[-14   9   6 -12  -4   6  -9  -3   7  -2   1  -5  -7  -2  -3   2  18 -15
   4  -1]	<52> > <23>
[ -7   9  -3  -8  -1   2 -16   1  -2   2 -12  -2   1   3  -7  -1  -7 -23
   4  -4]	<49> > <32>
[-10   2  -1 -13 -13   8 -17 -12   1   0  -9  -5  -4  -4  -7  -2   8  23
  -2  -2]	<54> > <50>
[-12   5 -15  -4  -5   2 -13  -3   1  -1  -7   0   2  -8  -5   1  -7 -15
   1   0]	<49> > <44>
[-18   0 -13  -1  -2   4  -7 -14   1  -5  -3   2  -1  -1   1  -2  -3 -10
  -1   2]	<52> > <47>
[-13   2 -11  -7   1  -9 -15 -14   1  -4  -5   9  -1  -4  -1  -1  -2  12
   5  -1]	<54> > <50>
[-21   5 -10  -7  -4   7 -12  -9   2  -2  -6  -2  -3 -10 -10  -1  -4  -6
   0  -3]	<56> > <37>
[-19   8 -12  -8  -3   5 -15 -15   6  -2  -3  -5   2  -6  -3  -3   4   4
   5   1]	<54> > <50>
[ -9   5 -17 -10  -5  -2 -10  -2   3   0  -5  -6  -1  -3  -7  -1   2  -4
   1  -2]	<49> > <44>
[-20   8 -18  -3  -4   9   2 -12   6  -5  -5  -9  -1 -14  -7  -4 -21 -17
   5   1]	<56> > <40>
[-16   5 -15  -7  -4   4 -17 -11   3  -2  -4  -4   1 -21  -1  -6  -3  21
   4   1]	<54> > <50>
[-16   7  -9  -3  -1   7  -6 -10   1  40   1   2  -2  -5  -6 -10   0  -5
   4   0]	<52> > <43>
[-20   5  -5  -5  -5   5  -7  -7   6  -1  -2  -6   0   0  -3   0   8  -9
  -1   0]	<52> > <47>
[ -6  -2 -12  -3  -1   6  -9  -5   5   1  -2 -10   2  -5  -1   0   7  -2
   2  -3]	<54> > <21>
[-12   1 -13  -5  -2   7 -14 -13   4  -6  -5  -6   0  -7   1  -3   0   7
   4  -1]	<54> > <21>
[-11   5  -5  -5 -10   4 -10 -19   0  -2  -4   0  -6  -4  -6   0  -1  -9
   1   0]	<56> > <40>
[-16   8 -10  -4  -3  11 -14 -12   7  -2  -4  -6   4  -4  -5  -5  -2  -2
   4  -1]	<54> > <21>
[-20   4  -8  -8  -2   6 -15 -14  11  -3  -6  -5   1  -7  -4   0   4  11
  -1   2]	<54> > <50>
[-10   3 -21  -3  -4   2 -11 -17   2  -2  -4  -6   6  -6   1   2  -5  -3
  -3   3]	<54> > <50>
[-18   4 -14  -4  -4  10 -14 -16   4  -4  -6  -8  -2  -8  -4   3   0   4
   2  -2]	<54> > <21>
[-15  10 -16  -6   0   6 -17 -15   1  -2  -4  -6   0  -8  -1  -7   1   1
   5   0]	<54> > <50>
[-13   3   1  -6  -6   3 -13  -9   8   1  -1  -3  -4   0  -7   1  12   3
   0  -4]	<52> > <47>
[ -9   8  -5  -9  -5   4 -15  -1   6  -3  -5  -2 -39 -10  -7  -4   2   1
   4  -2]	<49> > <32>
[ -8   5  -6  -4  -5   1  -7   1  -2  -1  -3   0  -1 -23  -3   3  -4 -15
   2  -1]	<49> > <44>
[-12   1  -7  -5  -3  10  -7   1   4  -2  -1  -4  -1 -10  -9  -1  -3  -9
   1  -2]	<56> > <37>
[-18   6 -11  -7   0   6  -8   2   6  -3  -4  -3  -3 -10  -7  -1  -3  -3
  -2  -5]	<56> > <25>
[-23   3  -6  -5   0   6 -15  -8   6  -3  -1   0   1  -5  -3  -4   4 -10
   4   3]	<52> > <47>
[ -7  -4 -10  -6  -3  -1  -6   3   2  -5   0  -3   1  -5  -4  -2  -5 -19
   2  -3]	<49> > <32>
[-20  12  -4 -13  -9  11 -21  -8   7   0  -5  -4   0 -14  -9  -3  -1   3
  11  -4]	<49> > <28>

[-1 -2 -1 -2 -6 -1  2  3 -6  1  6  1  4 -2  0 -1  1  1  0  0]	<12> > [49]
[  7 -15   0   2  -6   2   0   8   4  -5   9  11  -3  11   5  -2   1   4
  -1  -4]	<7> > [37]
[-1  4  3  4 -7  0 -1  7  2  5  2 -1 10 -3  5  0  7 -3 -1  5]	<11> > [60]
[-2 -7 -1  0 -6  0  3  4 -9  1  8  4 -2  0  3 -2 -2  3  1 -2]	<12> > [29]
[ 3 -4 -1 -3 -9  2 -2  3 -1  2 10  3  4  3  7 -3  4  2 -1  2]	<14> > [28]
[ 1 -5  3  5 -4  2  1  4  4  1  4  4  0  1  1  0 -1  1  1 -4]	<7> > [41]
[ 0 -2 -6  0 -9  1  1  3  1 -1  9  4  3  0  1  1  5  0  1  2]	<14> > [47]
[ 1  0  0  0 -5  2  0  2  2  0  3 -3  5  1  1  1  2 -1 -2  4]	<14> > [47]
[ 0 -9 -3 -1 -9  0  4  6 -6  0  8  5 -2  1 -2 -2 -4  1  4 -2]	<12> > [29]
[ 1  0  0  2 -2  1  0  4  5  0  5  4  4 -1 10  1  8 -3 -1  3]	<11> > [34]
[ 0 -9 -1 -2 -9  3  4  8 -5 -1 11  9 -3  1  2 -4 -5  3  3 -1]	<12> > [29]
[ 0  2 -1  2 -4  0  0  1  3  1  5  3  2 -1  7 -2  7 -1 -2  6]	<11> > [60]
[ 1  0 -3 -6 -9  3  1  0 -5 -3  7  2  3 -1  6  0  3 -1 -2  6]	<14> > [28]
[-1  6  4  7  3  1 -3 -1  3  5 -2  0  6 -4  7  1 10 -3 -2  3]	<11> > [58]
[  7 -13  -7  -3 -13   4   3   9  -1  -5  13  13   0   5   9  -2   3   4
   1   1]	<14> > [32]
[ 3 -1 -4 -3 -6  2 -2 -2  4 -2  4  2  1  2  4 -1  4 -3  1  3]	<14> > [32]
[  7  -9  -9   0 -10   5   4   5   4  -4   9  14  -4   7  11  -4   3   3
   1   1]	<11> > [58]
[  2  -5  -1   2 -13   1   3   3   1   1  12  18  10   8  13  -4  10   0
   0   2]	<11> > [34]
[ 4  0 -3 -1 -9  2  1 -2 -2  1  6  4  2  0 12 -2  7  4 -1  4]	<14> > [28]
[ 0  6  2  0 -5  2 -1  3  2  1  4  0  6 -3  3  0  8 -6 -1  6]	<11> > [60]
[-1 -6  1 -2  0 -2  4  5 -8 -2 10  5 -6  1  2  5 -3  4  2 -4]	<12> > [26]
[ 4 -4 -4 -4 -8  2  1  2 -3 -2 12  3 -3  3 10 -3  2  3  0  0]	<14> > [28]
[ 2  3  0 -1 -5  1 -1  2  1  3  2 -1  7 -2  7  1  5 -1 -2  5]	<14> > [47]
[  2  -1  -6  -8   2   1   2   1  -5  -4   2   9 -18   3  -1  -2 -12   1
   2  -1]	<12> > [26]
[  3  -9  -6  -5 -11   2   4   6  -1  -4   7   7   1   1  10   3   4   2
  -1   0]	<14> > [32]
[ 1  2 -2 -1 -7  6  1  4  2  1  4  8  0  1  9 -2  1 -2 -2  5]	<11> > [60]
[ 4 -3 -3 -2 -6  3  1  8 -1 -2  9  6  0  2 10 -1  4  1 -1  3]	<14> > [28]
[  3 -11   1   1 -10   0   2   9   1   0   7   7   1   3   0  -1  -3   1
   1  -2]	<7> > [46]
[  3   2  -1   3 -11   3   0   2   5   1   5   3   5  -1   5  -1   6  -2
  -3   6]	<11> > [34]
[ 4 -1  0  1 -5  1  2  4 -2 -3  5  5  3  2  6  1  4  0 -1  5]	<14> > [47]
[  5 -13  -1   3  -7   2   4  10   1  -3  10  11  -3   8   3  -4  -5   3
   4  -3]	<7> > [46]
[  5  -5  -8  -2 -12   2   4   3   4  -2   8   4   4   3   8  -2   3   1
   0   1]	<14> > [32]
[ 3 -2  0  3 -1  0 -3  4  4  1  5  3  8  0  9 -1  6 -2 -1  4]	<11> > [58]
[ -2  -7  -6   0 -11   2   2   6   0  -2   8   7  -3   2   5   0   3   2
   0   3]	<14> > [47]
[ 4 -2 -3 -4 -8  3  1  3 -2 -3  9  5  3  0  7  0  3 -1  1  4]	<14> > [28]
[ 2 -2  1  3 -7  1  1  8  5  0  7  5  4  0 14  0  8 -2 -1  3]	<11> > [34]
[ 3  1 -5 -5 -4  4  0  0  2 -3  1  4 -4  0  6  0  2 -1 -4  2]	<14> > [28]
[ 0 -1 -4 -5 -6  5  0  3  0 -2  4  1  3  1  5 -1  4 -1 -1  3]	<14> > [28]
[ 0 -6  5 12 -2 -2  0  5  1  4  3 -2  5  2  2 -3  2  1  2 -3]	<7> > [46]
[ 2 -1 -1  3 -8  2  1  6  3  0  8 10  3  2  9 -1  3 -1  1  3]	<11> > [60]
[  3   0  -2  -2 -11   0   0   4   2  -1   7   2   7   3   4   0   4  -1
  -2   4]	<14> > [28]
[-1 -2 -2 -1 -8  3  2  5  6 -3  7 11 -1  0  7 -1  3 -1  1  6]	<11> > [34]

[  1  -8  -3   2  13 -26   1  22   3   4   2 -11  33  -7 -19   2   9   0
   0 -31]	<217> > [100]
[  8  -8   4  -1   5 -22   1   3  -2   0  -8 -20  29  -2 -30   1   1  -4
   1 -31]	<223> > [88]
[  6 -26   1  -1   1 -21   2  12   4  -3   2 -12  41 -11  -4 -14  -3  -7
   4 -26]	<224> > [76]
[  1 -11   0   1   4 -25   1  16  -7  -3  -9 -16  38  -7 -21  -7   1  -2
   1 -23]	<224> > [70]
[  2 -26   5   3   1 -18  -1  10  -3   2  -4 -13  28   3  -1   2  -2  -1
   0 -16]	<221> > [77]
[  3 -11   7   0   9 -25   1  11   3  -1 -12 -17  33 -10 -33   1   2   1
   8 -18]	<223> > [71]
[  3 -25   2  -1  10 -38   1  17  -8  -1  -5 -27  42  -4 -15  -5   0  -7
   2 -27]	<221> > [96]
[  6 -12   5  -2   0 -16   4   5   1  -4  -9 -12  41   7 -18 -14  -1 -10
  -2 -32]	<224> > [72]
[  2 -14   2   3   3 -26  -1   6  -2   0  -1 -15  35 -13 -26 -17  -1 -10
   2 -24]	<224> > [76]
[  5 -21  -5   3  -1 -16  -6  16  -4  -7  -6  -9  28  -8  -9  -5  -1  -3
  -1 -18]	<224> > [70]
[  1 -17   2  -4   5 -30   1  19 -13   1  -5 -28  31  -5 -21  -7   3  -1
   0 -29]	<221> > [96]
[  0 -25   3   1   8 -27   2  22  -4   1  -8 -21  35  -6   2   2   3  -3
   3 -24]	<221> > [96]
[  7 -25   8   4   7 -30   3  15 -12   2  -3 -31  33 -13 -10  -6   6  -7
   1 -29]	<221> > [96]
[  0  -4   4  -2   8 -21  -1  18  -4  -5   0 -12  33  -9 -36   1   9   3
  -1 -25]	<217> > [74]
[  3 -10   2  -3   5 -24   3   3  -8   0 -11 -22  28  -3 -20  -1  10  -3
  -5 -26]	<223> > [88]
[  1 -10   5   0   3 -12  -3   2  -6  -6  -8 -15  19  -3  -7   8   4  -4
   0 -23]	<223> > [88]
[  3 -13   6   4   7 -21   1   9  -9  -5  -9 -16  35 -10 -14  -1   5  -2
   3 -32]	<223> > [73]
[  3 -25   5   2  15 -27   1  14  -1   5  -5 -19  28  -3  -8 -12  -3  -2
  -3 -14]	<221> > [96]
[  2 -11   1  -5  -2 -20   1  12  -1  -1  -8 -14  29  -5 -23 -11  15  -4
  -2 -23]	<224> > [72]
[  1 -22   5  -3  10 -24  -2  23 -14  -2   2 -21  30  15  -8   0  -3   0
  -2 -15]	<221> > [77]
[  3 -27   2   6   8 -39   1  18 -10  -1  -3 -25  43  -6 -19  -5  -1  -5
   0 -29]	<221> > [77]
[  7 -18   6   5   5 -15   2  12   3   6  -4 -16  27  -5  -9  -6  -5  -8
   1 -21]	<224> > [70]
[  3  -4   2   2  14 -23  -2  19   5   1   1 -17  32  -5 -31   0  12   3
  -1 -19]	<217> > [90]
[  1  -3  -1   4   0 -12   4   4  -3  -2  -3 -15  20  -4 -22  -8   8  -8
   0 -27]	<223> > [73]
[  5  -5   4  -1  10 -18   0  10   1   3   4  -1  24  -7 -40  -4   9  -4
   0 -25]	<217> > [74]
[ 29 -22   8  -2   3 -22  -7  16  -6   2   4 -22  27  -6  -1 -11   7  -5
   0 -24]	<221> > [77]
[  1  -5   4   2   4 -20   4   6   1   0  -3 -20  23 -10 -11   2   4  -1
  -3 -27]	<223> > [71]
[ -4 -24   7   4  11 -27   2  15   4  -1  -2 -19  37  -6 -10   0  -3  -3
   6 -29]	<221> > [96]
[ -1 -11   3  -2   7 -17  -3   5  -5  -1 -11 -16  38  -1 -20   1   9   0
   2 -19]	<223> > [73]
[  6 -17   4  -2   2 -25  -1   4  -3   2  -6 -22  45  -9 -19 -18   3  -9
   7 -30]	<224> > [72]
[  5 -15   3   5  17 -25  -1  17   3   0  -3  -7  30  -5 -24   1   6   3
   2 -18]	<217> > [100]
[  4 -14   5  -9   8 -23  12  10   1  -3   4 -12  31  -7 -36  -5   9  -2
   1 -31]	<217> > [74]
[  1  -3   3   3  10 -13   2  13   5   7   0  -4  26  -9 -32  -4  12  -1
   2 -38]	<217> > [90]
[  6 -16   1   2   9 -25   1  13  -8   1  -3 -22  36 -11 -25  -6   7  -4
   2 -24]	<223> > [73]
[  0  -5   0   6  14 -23   2  13   2   6  -4  -9  31  -9 -38  -3   9   1
   8 -30]	<217> > [90]
[  2  -7   2   2   4 -28  -1   3  -6  -1  -7 -23  16  -2 -41  -9   9  -2
  -1 -15]	<223> > [73]
[  2 -14   5   0   3 -19   1  11  -6   1  -8 -26  30  -7 -19   3   7  -8
   1 -34]	<223> > [88]
[  0 -26   6   3  14 -38   1  21  -9  -3   0 -28  42  -4 -12  -7   3   0
 -10 -30]	<221> > [104]
[  1  -5   2   3  -5 -20   1   2  -1  -1  -6  -9  27 -11 -34  -7   2  -7
   4 -31]	<224> > [72]
[  0  -3   1   1   9 -35  -8  15   2   3  -1 -12  30  -3 -44  -4  13  -2
   2 -30]	<217> > [74]
[  3  -6   4   0  13 -23  -4  16 -10   2   2  -9  31  -5 -37  -9  11   2
  -7 -29]	<217> > [90]
[  2 -14   6   6   0 -20  -1   5   4   1   0 -10  38 -11 -26 -17   1  -6
   2 -29]	<224> > [76]
[  4 -14   5   0   2 -19 -18   5  -3  -3 -10 -27  23  -8 -31  -2   9  -2
   2 -42]	<223> > [71]
[  2 -21   6  -2   9 -31  -3  21 -11  -5  -8 -25  37  -1 -12  -8  -1  -1
  -1 -20]	<221> > [96]
[  6  -6   5   1   3 -17   0   4   2   2  -7 -17  14  -7 -23   0   3  -2
   1 -27]	<223> > [71]
[ -1 -18   3   2   2 -10   2   3  -3   1  -8 -20  16  -4  -7  -4   8  -7
   2 -28]	<223> > [88]

[ -1   3 -15  -6   2   7  -7   3   8   0   1   1   2  -3   2   1  -2   7
  -2   8]	(40) > <74>
[ 2  2 -7  3  4  8  6 17  9 -5 -7 -6  6 -9 -3  5 -9  0 -2  1]	(32) > <89>
[ -3  -2 -20   7  -3   5  -5  -8   7  -3  -2  -7  10   0  -6   0   2   0
   0  -7]	(40) > <74>
[  2  -4 -25  11   2  -1  11  -4   6  -7   0   3  -1  -2   0   0   5   4
   0   3]	(40) > <90>
[  0   0 -11   3   2  -1   1  22   1   3   2  -4   6  -7   5   6 -27  -5
  -1   0]	(32) > <88>
[  6  14  -5  16   2  -7  24  10   7  -3  -9   3  -6 -10  -1  -1   1   4
   9  -2]	(38) > <72>
[ 6 -2 -9 21 -2  1 15  2  9  4 -6 -3  5 -5  0  6  5 -6  4  3]	(32) > <93>
[  7   4 -14  14   1  -2   4   2   9  -2 -15  -2  -3 -12   1  -2  -1   4
   5   8]	(40) > <74>
[-8  5 -8  2  1  6  3  8  5 -1 10 -2  9 14  1  4 -1  1 -3 -3]	(31) > <65>
[ 1  0  5  3  0 -2  3 21  3  2 -5 -1  2 -6 -2  4 -1 -1 -1  3]	(38) > <67>
[  3   3 -16  28  -3  -5  11  21   6 -10 -17  -2  -7 -22   3   2  -3  -1
   0  -2]	(38) > <82>
[ 0  0 -9  7 -4 -7  4  8  3  1  1 10  6 -7  3  0 -8  2 -1  3]	(38) > <67>
[ -2   4 -12  -8  -2  -2  -8  -7   7  -6   7   2   8   0  -4  -3   6   5
   2  15]	(40) > <77>
[ -2   0 -16  18   0   3  13   8   4  -2  -3   1  -1  -7   4  -3  -5  -2
   1  -1]	(38) > <82>
[  7   4 -10   4  -7  -3  -3  11  12  -1  -3   7  -4 -15   0   3  -5   0
  -2   9]	(32) > <88>
[  2  -8 -28  16   1   8  18  12  11  -4  -1  -3  12 -12   1  -3  -5  -5
  -2 -10]	(40) > <90>
